Below are the code and all the weights of a small trained network. Each question names an input and a target symbol and asks about switching units off, where a switched-off unit gives its printed mean instead of its output.

import numpy as np


def w(rows, s, z=0):
    codes = np.array(rows[::2]) - 128.0
    scale = np.full(codes.shape[1], s)
    scale[-1] = z or s
    return codes * scale


def f(y):
    return y / 2 * (1 + np.tanh(0.7978845608 * (y + 0.044715 * y**3)))


def softmax(a):
    e = np.exp(a - a.max(-1, keepdims=True))
    return e / e.sum(-1, keepdims=True)


def log_softmax(a):
    a = a - a.max(-1, keepdims=True)
    return a - np.log(np.exp(a).sum(-1, keepdims=True))


def net(x, mask):
    ids = ['ΘΞΠΣΨβγηλμτφ'.index(c) for c in x.split()]
    T = len(ids)
    res = E[ids] + P[:T]
    u = 0
    for l in range(2):
        q, k, v = (res @ M[l].T for M in (Q, K, V))
        z = softmax(np.where(np.tri(T) > 0, q @ k.T / 4**0.5, -1e9)) @ v
        res = res + np.where(mask[u], z, O[l][:, -1]) @ O[l][:, :-1]
        u += 1
        y = f(res @ A[l][:, :-1].T + A[l][:, -1])
        res = res + np.where(mask[u : u + 12], y, B[l][:, -1]) @ B[l][:, :-1]
        u += 12
    return log_softmax(res[-1] @ U[:, :-1].T + U[:, -1])


Q, K, V, O, A, B = {}, {}, {}, {}, {}, {}
E = w([
[141,175,140,81,90,93,81,145],'Θ',
[182,214,85,177,186,155,145,158],'Ξ',
[170,102,130,105,248,120,136,69],'Π',
[91,111,108,168,119,152,28,110],'Σ',
[147,170,68,125,48,98,170,148],'Ψ',
[68,112,98,165,107,69,102,161],'β',
[86,95,125,42,106,68,118,80],'γ',
[141,185,144,123,106,200,105,91],'η',
[171,49,79,114,137,126,82,149],'λ',
[35,144,143,89,100,204,74,101],'μ',
[118,77,22,76,253,75,172,156],'τ',
[70,123,37,50,80,107,135,141],'φ',
],0.023)
P = w([
[114,88,52,173,137,126,127,6],'0',
[113,105,151,141,156,127,131,131],'1',
[117,122,137,137,154,122,130,131],'2',
[123,132,128,132,154,121,131,136],'3',
[127,126,124,136,151,118,125,129],'4',
[126,139,121,136,149,122,124,135],'5',
[131,138,122,135,154,120,126,131],'6',
[136,137,121,143,143,121,119,141],'7',
[134,149,115,131,153,120,120,133],'8',
[135,144,113,136,146,115,124,132],'9',
[137,147,113,134,147,127,119,135],'10',
[136,156,113,133,152,124,122,135],'11',
],0.016)
Q[0] = w([
[91,44,39,96,116,148,89,83],'0.h1',
[162,73,108,114,104,121,101,118],'0.h1',
[192,60,143,112,156,147,183,162],'0.h1',
[102,37,253,142,97,154,221,157],'0.h1',
],0.0079)
K[0] = w([
[159,110,112,101,58,101,98,84],'0.h1',
[130,2,191,124,127,161,112,104],'0.h1',
[180,162,205,93,107,93,89,162],'0.h1',
[92,132,199,38,136,124,126,218],'0.h1',
],0.0077)
V[0] = w([
[135,119,61,232,161,174,208,166],'0.h1',
[55,147,74,171,134,94,101,116],'0.h1',
[165,79,93,91,114,111,68,139],'0.h1',
[147,43,1,199,231,105,134,129],'0.h1',
],0.0068)
O[0] = w([
[138,79,119,232,102,120,179,159,151],'0.h1',
[125,56,141,172,77,55,139,105,185],'0.h1',
[182,115,10,124,119,129,92,169,153],'0.h1',
[119,99,167,101,123,151,103,119,249],'0.h1',
],0.012,0.017)
A[0] = w([
[89,122,78,119,132,133,89,129,138],'0.n1',
[225,99,198,101,80,160,106,245,196],'0.n2',
[139,80,131,130,210,196,179,125,192],'0.n3',
[86,127,91,180,69,108,168,160,125],'0.n4',
[37,157,212,85,129,116,91,122,204],'0.n5',
[34,125,195,143,197,162,135,125,149],'0.n6',
[120,180,164,167,188,229,111,103,133],'0.n7',
[204,147,105,90,201,41,133,65,144],'0.n8',
[75,107,121,30,10,101,241,172,115],'0.n9',
[96,127,161,57,169,72,190,80,131],'0.n10',
[143,231,97,92,78,115,35,125,132],'0.n11',
[174,190,132,181,2,198,136,130,253],'0.n12',
],0.0072,0.0037)
B[0] = w([
[115,79,169,108,96,70,139,128,196],'0.n1',
[130,104,142,65,178,63,187,97,190],'0.n2',
[182,81,91,71,113,96,94,135,218],'0.n3',
[178,70,107,141,142,112,138,168,180],'0.n4',
[198,91,163,202,81,201,144,117,158],'0.n5',
[167,121,38,155,156,125,115,101,137],'0.n6',
[81,90,150,112,64,139,180,107,135],'0.n7',
[156,98,149,125,91,180,147,192,255],'0.n8',
[79,131,88,152,158,164,202,137,207],'0.n9',
[72,139,132,100,128,177,126,254,195],'0.n10',
[151,100,166,132,78,88,151,66,153],'0.n11',
[181,50,73,124,198,153,133,64,171],'0.n12',
],0.0076,0.0081)
Q[1] = w([
[184,23,101,122,66,118,148,211],'1.h1',
[117,254,202,157,117,171,132,200],'1.h1',
[177,155,93,145,91,136,95,118],'1.h1',
[132,63,168,76,164,81,148,60],'1.h1',
],0.0072)
K[1] = w([
[184,86,14,136,13,91,98,33],'1.h1',
[145,163,212,190,114,122,191,254],'1.h1',
[124,152,124,174,145,77,122,151],'1.h1',
[55,70,91,156,166,94,141,64],'1.h1',
],0.007)
V[1] = w([
[102,77,252,142,53,71,80,184],'1.h1',
[157,114,155,111,245,162,162,134],'1.h1',
[216,170,87,73,117,2,198,129],'1.h1',
[12,111,72,125,89,107,179,167],'1.h1',
],0.0055)
O[1] = w([
[129,79,210,159,147,136,126,192,207],'1.h1',
[198,2,175,134,48,178,148,180,1],'1.h1',
[116,86,190,120,161,115,182,128,152],'1.h1',
[35,97,131,132,150,195,133,133,219],'1.h1',
],0.0093,0.0074)
A[1] = w([
[133,112,75,191,31,151,108,175,99],'1.n1',
[185,130,95,241,113,95,161,28,20],'1.n2',
[167,216,97,254,65,15,114,80,78],'1.n3',
[111,73,165,61,93,121,32,130,163],'1.n4',
[172,170,84,85,114,99,137,203,252],'1.n5',
[247,120,150,120,55,147,150,209,64],'1.n6',
[153,72,205,144,132,144,136,131,160],'1.n7',
[91,111,106,80,210,108,59,141,206],'1.n8',
[127,147,114,109,154,66,188,226,113],'1.n9',
[112,60,99,54,155,200,170,89,108],'1.n10',
[150,104,147,52,159,118,180,81,228],'1.n11',
[157,160,23,142,187,172,155,223,45],'1.n12',
],0.0071,0.0028)
B[1] = w([
[92,210,64,114,223,152,122,183,151],'1.n1',
[106,160,160,162,98,73,155,123,155],'1.n2',
[112,56,162,182,131,179,119,89,154],'1.n3',
[89,204,92,134,127,61,150,142,204],'1.n4',
[108,84,155,154,64,198,115,80,183],'1.n5',
[132,204,135,197,197,113,174,115,149],'1.n6',
[176,128,143,71,152,169,30,129,180],'1.n7',
[190,203,154,142,110,82,142,135,253],'1.n8',
[146,117,152,99,173,140,93,1,220],'1.n9',
[141,173,144,76,98,134,94,163,236],'1.n10',
[165,151,125,89,83,154,208,132,192],'1.n11',
[108,45,155,151,53,115,91,185,211],'1.n12',
],0.0074,0.015)
U = w([
[136,139,196,87,124,101,154,49,214],'Θ',
[166,93,81,150,169,145,205,129,151],'Ξ',
[202,230,55,115,166,124,132,187,198],'Π',
[120,125,85,152,138,76,84,133,34],'Σ',
[115,99,67,90,130,135,224,120,157],'Ψ',
[109,126,130,166,224,106,153,167,113],'β',
[105,178,200,133,1,84,178,193,170],'γ',
[152,128,78,120,83,195,96,70,172],'η',
[159,129,58,77,146,51,123,142,59],'λ',
[115,159,82,129,99,145,37,106,3],'μ',
[159,87,97,66,154,134,110,179,120],'τ',
[59,177,82,68,147,138,181,161,137],'φ',
],0.0068,0.0027)

Each question gives the input, a string of symbols that net reads in full, and the target symbol t.
The units are the heads (4 rows each of Q, K, V and O) and the neurons (one row each of A and B). Each row of codes is followed by its name. A weight is (code - 128) times the scale printed after its matrix; where a second scale follows, it is the last column's (O, A, B and U).
mask holds one flag per unit, layer by layer, with each layer's heads first. A switched-off unit (its flag False) gives its mean, the last column of its rows in O or B, instead of its output. The means were averaged over made-up inputs and are rounded, as every weight is.
A unit's drop is (log p(t) with every unit on - log p(t) with that unit switched off) / (log p(t) with every unit on - log p(t) with every unit switched off).
The circuit of an input: a set's keep is (log p(t) with only the set's units on - log p(t) with every unit switched off) / (log p(t) with every unit on - log p(t) with every unit switched off). Starting from the 12 units with the biggest drops (on a tie, the unit counted first), units are removed one at a time, each time the one whose removal leaves the highest keep (on an exact tie, the one counted first), for as long as the keep stays at least 0.8.
units of the circuit, in order: the units of the circuit, biggest drop first
unit that matters most: the unit with the biggest drop
top k neurons: the k neurons with the biggest drops, biggest first
top k neurons in layer l: the k neurons of layer l with the biggest drops, biggest first
drop of u: that unit's drop, to one decimal
input φ Θ Θ λ γ φ τ Π γ τ γ, target φ: unit that matters most => 1.h1
input φ γ Θ Π, target φ: units of the circuit, in order => (1.h1, 0.h1)
input Θ φ Ψ, target Θ: units of the circuit, in order => (1.h1, 0.h1, 0.n11, 1.n9)
input φ Ψ Π Ψ β φ τ τ Ψ, target φ: units of the circuit, in order => (1.h1, 0.n9)
input μ Θ φ Σ τ τ μ Θ φ, target φ: units of the circuit, in order => (0.n9, 0.h1)
input Θ γ γ Θ φ τ τ τ Ψ, target Ψ: units of the circuit, in order => (0.n12, 0.n9)
input τ φ Ψ φ Θ Ξ, target Ξ: units of the circuit, in order => (0.h1, 0.n12)
input Θ Ξ Θ η β, target Θ: units of the circuit, in order => (1.h1, 0.h1, 0.n11, 1.n9)
input Ψ Θ Ψ τ Ψ φ, target Ψ: units of the circuit, in order => (0.n4, 0.h1, 0.n9)
input β τ Ξ μ Ξ Ξ Ψ τ β τ τ, target β: top 3 neurons => (0.n12, 0.n2, 1.n11)
input β φ τ φ τ τ, target β: top 2 neurons => (0.n12, 0.n2)
input τ φ τ μ τ τ τ β Θ Ψ τ Θ, target τ: units of the circuit, in order => (0.h1, 1.n7, 1.h1)
input Θ τ Θ Θ, target Θ: top 2 neurons in layer 0 => (0.n11, 0.n2)
input τ τ τ λ Θ, target τ: units of the circuit, in order => (1.n7, 0.h1, 1.h1)
input β β Σ Θ φ Ξ, target β: units of the circuit, in order => (0.h1, 1.h1)
input λ τ τ τ τ η Θ τ Θ, target λ: units of the circuit, in order => (0.h1, 0.n2, 1.h1)
input φ τ τ Π φ φ, target φ: units of the circuit, in order => (1.h1, 0.n9)
input τ τ φ β λ, target λ: top 2 neurons => (0.n2, 1.n4)
input τ Θ Θ τ τ η τ, target τ: unit that matters most => 1.n9
input τ Π Ψ Θ τ β τ τ μ, target τ: top 3 neurons in layer 1 => (1.n7, 1.n9, 1.n5)
input Ξ τ Θ Ξ, target Ξ: units of the circuit, in order => (0.h1, 0.n12, 1.n10)
input τ Ψ Θ β, target β: unit that matters most => 1.n1
input Π γ β φ μ β Π, target Π: top 2 neurons => (1.n6, 0.n3)
input Π τ η μ, target Π: top 2 neurons in layer 1 => (1.n1, 1.n6)
input τ λ τ τ Ξ γ τ Π, target τ: drop of 1.n1 => 0.1
input Σ τ β τ Ψ Π Π β, target Σ: drop of 1.h1 => 0.2
input η Θ τ Π Θ β Π τ τ γ, target φ: top neuron => (0.n10)
input Θ τ Σ φ, target Θ: top 3 neurons in layer 0 => (0.n11, 0.n1, 0.n12)
input Θ τ Θ γ τ Θ τ τ φ τ, target Θ: top 2 neurons => (1.n9, 1.n5)
input Θ τ λ Ψ Θ Ψ τ τ φ Σ τ Ξ, target β: drop of 0.n11 => 0.5
